Below is a small trained network, with its code and all its weights. Each question gives an input and a target symbol and asks what happens when units are switched off, that is, made to give their printed mean instead of their output.

import numpy as np


def w(rows, s, z=0):
    codes = np.array(rows[::2]) - 128.0
    scale = np.full(codes.shape[1], s)
    scale[-1] = z or s
    return codes * scale


def norm(h):
    return h / np.sqrt((h * h).mean(-1, keepdims=True) + 1e-5)


def f(y):
    return y / 2 * (1 + np.tanh(0.7978845608 * (y + 0.044715 * y**3)))


def softmax(a):
    e = np.exp(a - a.max(-1, keepdims=True))
    return e / e.sum(-1, keepdims=True)


def log_softmax(a):
    a = a - a.max(-1, keepdims=True)
    return a - np.log(np.exp(a).sum(-1, keepdims=True))


def net(x, mask):
    ids = ['Φαγηλσ'.index(c) for c in x.split()]
    T = len(ids)
    res = E[ids] + P[:T]
    r = norm(res)
    for j in range(2):
        rows = slice(2 * j, 2 * j + 2)
        q, k, v = (r @ M[0][rows].T for M in (Q, K, V))
        z = softmax(np.where(np.tri(T) > 0, q @ k.T / 2**0.5, -1e9)) @ v
        o = O[0][rows]
        res = res + np.where(mask[j], z, o[:, -1]) @ o[:, :-1]
    y = f(norm(res) @ A[0][:, :-1].T + A[0][:, -1])
    res = res + np.where(mask[2:18], y, B[0][:, -1]) @ B[0][:, :-1]
    return log_softmax(norm(res)[-1] @ U[:, :-1].T + U[:, -1])


Q, K, V, O, A, B = {}, {}, {}, {}, {}, {}
E = w([
[80,120,130],'Φ',
[119,250,189],'α',
[197,105,155],'γ',
[201,117,130],'η',
[194,106,149],'λ',
[97,131,97],'σ',
],0.019)
P = w([
[76,120,205],'0',
[61,71,196],'1',
[77,53,188],'2',
[81,42,186],'3',
[87,21,193],'4',
[106,242,101],'5',
[79,10,199],'6',
[90,2,198],'7',
],0.006)
Q[0] = w([
[99,2,250],'head 0',
[130,43,187],'head 0',
[208,175,162],'head 1',
[58,179,81],'head 1',
],0.008)
K[0] = w([
[117,207,255],'head 0',
[85,251,253],'head 0',
[178,219,233],'head 1',
[65,66,75],'head 1',
],0.0069)
V[0] = w([
[136,44,59],'head 0',
[92,88,179],'head 0',
[48,254,112],'head 1',
[48,179,185],'head 1',
],0.0074)
O[0] = w([
[148,51,249,42],'head 0',
[69,114,202,255],'head 0',
[218,36,115,51],'head 1',
[253,222,202,218],'head 1',
],0.0042,0.0021)
A[0] = w([
[135,114,184,81],'neuron 0',
[86,95,106,169],'neuron 1',
[169,137,176,32],'neuron 2',
[182,153,111,92],'neuron 3',
[51,163,98,150],'neuron 4',
[115,127,163,247],'neuron 5',
[108,230,132,84],'neuron 6',
[131,114,113,88],'neuron 7',
[136,248,149,3],'neuron 8',
[144,115,106,128],'neuron 9',
[109,184,142,228],'neuron 10',
[121,142,145,62],'neuron 11',
[140,158,10,28],'neuron 12',
[49,150,124,62],'neuron 13',
[135,81,125,163],'neuron 14',
[152,43,114,179],'neuron 15',
],0.016,0.0021)
B[0] = w([
[104,82,96,225],'neuron 0',
[113,193,184,219],'neuron 1',
[192,93,81,193],'neuron 2',
[154,143,180,144],'neuron 3',
[113,72,110,243],'neuron 4',
[165,54,159,233],'neuron 5',
[96,139,182,194],'neuron 6',
[113,148,102,119],'neuron 7',
[60,122,141,210],'neuron 8',
[165,179,134,119],'neuron 9',
[111,43,164,182],'neuron 10',
[125,134,97,130],'neuron 11',
[3,134,121,149],'neuron 12',
[228,129,80,242],'neuron 13',
[65,134,138,194],'neuron 14',
[112,209,141,252],'neuron 15',
],0.0077,0.0049)
U = w([
[121,2,115,129],'Φ',
[16,168,219,224],'α',
[119,151,99,2],'γ',
[135,212,101,135],'η',
[129,169,113,27],'λ',
[19,166,4,186],'σ',
],0.0097,0.0031)

Each question gives the input, a string of symbols that net reads in full, and the target symbol t.
The units are the heads (2 rows each of Q, K, V and O) and the neurons (one row each of A and B). Each row of codes is followed by its name. A weight is (code - 128) times the scale printed after its matrix; where a second scale follows, it is the last column's (O, A, B and U).
mask holds one flag per unit, heads first, then neurons. A switched-off unit (its flag False) gives its mean, the last column of its rows in O or B, instead of its output. The means were averaged over made-up inputs and are rounded, as every weight is.
A unit's drop is (log p(t) with every unit on - log p(t) with that unit switched off) / (log p(t) with every unit on - log p(t) with every unit switched off).
The circuit of an input: a set's keep is (log p(t) with only the set's units on - log p(t) with every unit switched off) / (log p(t) with every unit on - log p(t) with every unit switched off). Starting from the 12 units with the biggest drops (on a tie, the unit counted first), units are removed one at a time, each time the one whose removal leaves the highest keep (on an exact tie, the one counted first), for as long as the keep stays at least 0.8.
units of the circuit, in order: the units of the circuit, biggest drop first
unit that matters most: the unit with the biggest drop
k most important neurons: the k neurons with the biggest drops, biggest first
which heads matter: for each layer, one digit per head in row order, 1 if its drop is at least 0.15 and else 0, layers parted by /
drop of u: that unit's drop, to one decimal
input η σ γ σ α σ η, target η: which heads matter -> 10
input γ λ σ η σ σ λ, target α: 4 most important neurons -> [neuron 13; neuron 15; neuron 4; neuron 14]
input γ η σ, target Φ: 2 most important neurons -> [neuron 4; neuron 13]
input Φ α σ α α Φ Φ, target Φ: units of the circuit, in order -> [neuron 13; head 0; head 1]
input λ λ α α σ σ, target α: which heads matter -> 00
input Φ α σ λ σ λ σ, target σ: units of the circuit, in order -> [head 0; neuron 13; neuron 1]
input λ λ σ, target Φ: units of the circuit, in order -> [neuron 13; head 0]
input σ Φ λ α Φ, target Φ: units of the circuit, in order -> [head 0; neuron 13; head 1]
input Φ Φ σ η λ γ, target Φ: units of the circuit, in order -> [neuron 15; head 1]
input λ λ γ σ σ α γ, target η: 2 most important neurons -> [neuron 15; neuron 10]
input η σ η σ σ λ λ, target α: unit that matters most -> head 1
input Φ σ Φ α η σ σ, target σ: 2 most important neurons -> [neuron 13; neuron 4]
input η η η σ γ Φ γ, target α: 3 most important neurons -> [neuron 13; neuron 15; neuron 4]
input σ η σ η Φ γ η γ, target α: most important neuron -> [neuron 13]
input σ σ σ Φ Φ γ, target Φ: drop of neuron 15 -> 0.3
input η σ σ η σ η, target α: drop of head 1 -> 0.8
input α η λ, target η: drop of head 0 -> 0.6
input η σ σ η σ λ, target Φ: drop of neuron 15 -> 0.5
